Here is a tiny trained network, its code and every weight. The questions are about switching its units off for an input and a class, where a switched-off unit gives its printed mean instead of its output.

import numpy as np


def w(rows, s, z=0):
    codes = np.array(rows[::2]) - 128.0
    scale = np.full(codes.shape[1], s)
    scale[-1] = z or s
    return codes * scale


def f(y):
    return y / 2 * (1 + np.tanh(0.7978845608 * (y + 0.044715 * y**3)))


def log_softmax(a):
    a = a - a.max(-1, keepdims=True)
    return a - np.log(np.exp(a).sum(-1, keepdims=True))


def net(x, mask):
    res = np.array(x, float).reshape(1, 6) / 4 @ E
    y = f(res @ A[0][:, :-1].T + A[0][:, -1])
    res = res + np.where(mask, y, B[0][:, -1]) @ B[0][:, :-1]
    return log_softmax(res[-1] @ U[:, :-1].T + U[:, -1])


A, B = {}, {}
E = w([
[121,158,168,206,198],'x0',
[134,139,127,112,146],'x1',
[126,124,130,132,125],'x2',
[253,77,138,161,128],'x3',
[138,182,239,109,48],'x4',
[125,122,131,133,123],'x5',
],0.013)
A[0] = w([
[60,150,83,164,180,154],'N1',
[167,37,173,125,165,62],'N2',
[203,81,142,170,139,167],'N3',
[152,118,39,142,120,32],'N4',
[116,181,188,110,107,80],'N5',
[199,96,123,164,142,18],'N6',
[155,59,179,67,77,105],'N7',
[179,120,178,120,104,91],'N8',
[146,55,101,89,153,15],'N9',
[32,124,152,80,117,254],'N10',
[232,104,140,144,179,238],'N11',
[124,54,114,148,93,36],'N12',
[118,182,176,134,113,27],'N13',
[64,135,119,161,128,116],'N14',
[204,136,163,88,90,103],'N15',
[208,113,138,196,150,38],'N16',
[109,174,168,138,89,91],'N17',
[46,108,118,154,207,149],'N18',
[161,89,125,207,152,236],'N19',
[77,163,80,158,157,98],'N20',
[138,153,174,153,164,130],'N21',
[124,190,210,132,90,37],'N22',
[59,143,90,181,142,118],'N23',
[142,67,62,118,155,248],'N24',
[209,116,144,92,56,118],'N25',
[111,73,48,10,52,169],'N26',
[145,84,84,107,142,38],'N27',
[73,156,131,85,109,33],'N28',
[216,148,145,112,70,121],'N29',
[49,148,131,100,108,57],'N30',
[133,78,16,114,159,139],'N31',
[175,209,123,175,127,37],'N32',
[57,94,138,63,111,107],'N33',
[71,178,113,101,84,5],'N34',
[135,162,147,205,134,69],'N35',
[108,169,228,124,116,251],'N36',
[178,163,116,82,39,68],'N37',
[160,165,179,196,155,234],'N38',
[208,93,147,131,151,211],'N39',
],0.011,0.0056)
B[0] = w([
[75,81,174,53,208,200],'N1',
[179,182,91,215,146,174],'N2',
[172,171,136,136,62,222],'N3',
[213,105,168,119,54,165],'N4',
[143,168,105,170,97,179],'N5',
[106,245,80,234,154,180],'N6',
[81,68,130,98,208,182],'N7',
[91,78,136,117,140,171],'N8',
[165,89,200,81,93,158],'N9',
[139,215,15,215,134,230],'N10',
[171,98,171,111,65,253],'N11',
[106,120,145,124,129,138],'N12',
[155,195,40,203,130,158],'N13',
[100,116,107,137,185,159],'N14',
[39,65,173,66,157,185],'N15',
[161,218,84,224,105,201],'N16',
[154,180,102,162,92,171],'N17',
[49,73,142,77,220,202],'N18',
[145,84,166,68,109,226],'N19',
[78,109,123,93,198,171],'N20',
[163,138,96,141,100,166],'N21',
[176,214,84,191,101,193],'N22',
[94,113,149,93,198,174],'N23',
[101,177,70,209,162,227],'N24',
[51,79,146,113,206,200],'N25',
[255,194,57,217,22,244],'N26',
[198,131,144,122,40,156],'N27',
[202,126,164,88,30,166],'N28',
[76,58,187,82,173,195],'N29',
[181,132,125,159,27,179],'N30',
[223,198,91,184,23,229],'N31',
[161,120,173,91,82,146],'N32',
[198,175,101,125,60,182],'N33',
[161,111,191,100,59,169],'N34',
[205,95,114,136,73,160],'N35',
[204,78,179,93,45,237],'N36',
[95,67,134,54,167,179],'N37',
[103,237,43,202,149,221],'N38',
[152,122,163,84,116,221],'N39',
],0.0063,0.013)
U = w([
[124,244,29,220,146,255],'0',
[182,152,157,132,38,116],'1',
[1,34,200,39,244,88],'2',
],0.0079,0.00036)

Each question gives the input, the list of numbers given to net, and the class t.
The units are the neurons (one row each of A and B). Each row of codes is followed by its name. A weight is (code - 128) times the scale printed after its matrix; where a second scale follows, it is the last column's (A, B and U).
mask holds one flag per neuron, in row order. A switched-off neuron (its flag False) gives its mean, the last column of its row in B, instead of its output. The means were averaged over made-up inputs and are rounded, as every weight is.
A unit's drop is (log p(t) with every unit on - log p(t) with that unit switched off) / (log p(t) with every unit on - log p(t) with every unit switched off).
unit that matters most: the unit with the biggest drop
k most important neurons: the k neurons with the biggest drops, biggest first
drop when u is switched off: that unit's drop, to one decimal
input [0,0,4,7,-8,5], class 1: unit that matters most => N11
input [8,8,1,3,2,2], class 1: 3 most important neurons => (N10 N24 N11)
input [0,8,-8,2,-6,-7], class 1: 2 most important neurons => (N10 N38)
input [-8,-2,3,5,1,8], class 2: 2 most important neurons => (N25 N7)
input [-6,-7,-2,-3,-1,1], class 0: 4 most important neurons => (N36 N10 N11 N19)
input [0,-1,-7,4,-4,-3], class 1: 3 most important neurons => (N10 N11 N38)
input [1,6,3,-5,0,6], class 2: 2 most important neurons => (N26 N31)
input [2,1,4,0,-3,1], class 2: 2 most important neurons => (N26 N10)
input [5,8,1,0,8,2], class 0: 2 most important neurons => (N38 N13)
input [2,-7,-6,-3,5,5], class 0: 2 most important neurons => (N10 N11)
input [2,-8,4,-5,0,8], class 2: drop when N1 is switched off => 0.1
input [0,-2,-5,4,-6,2], class 1: drop when N2 is switched off => -0.1
input [-3,-4,-6,1,-8,6], class 1: drop when N4 is switched off => 0.5
input [2,-6,-2,-1,-2,3], class 2: drop when N26 is switched off => 0.1
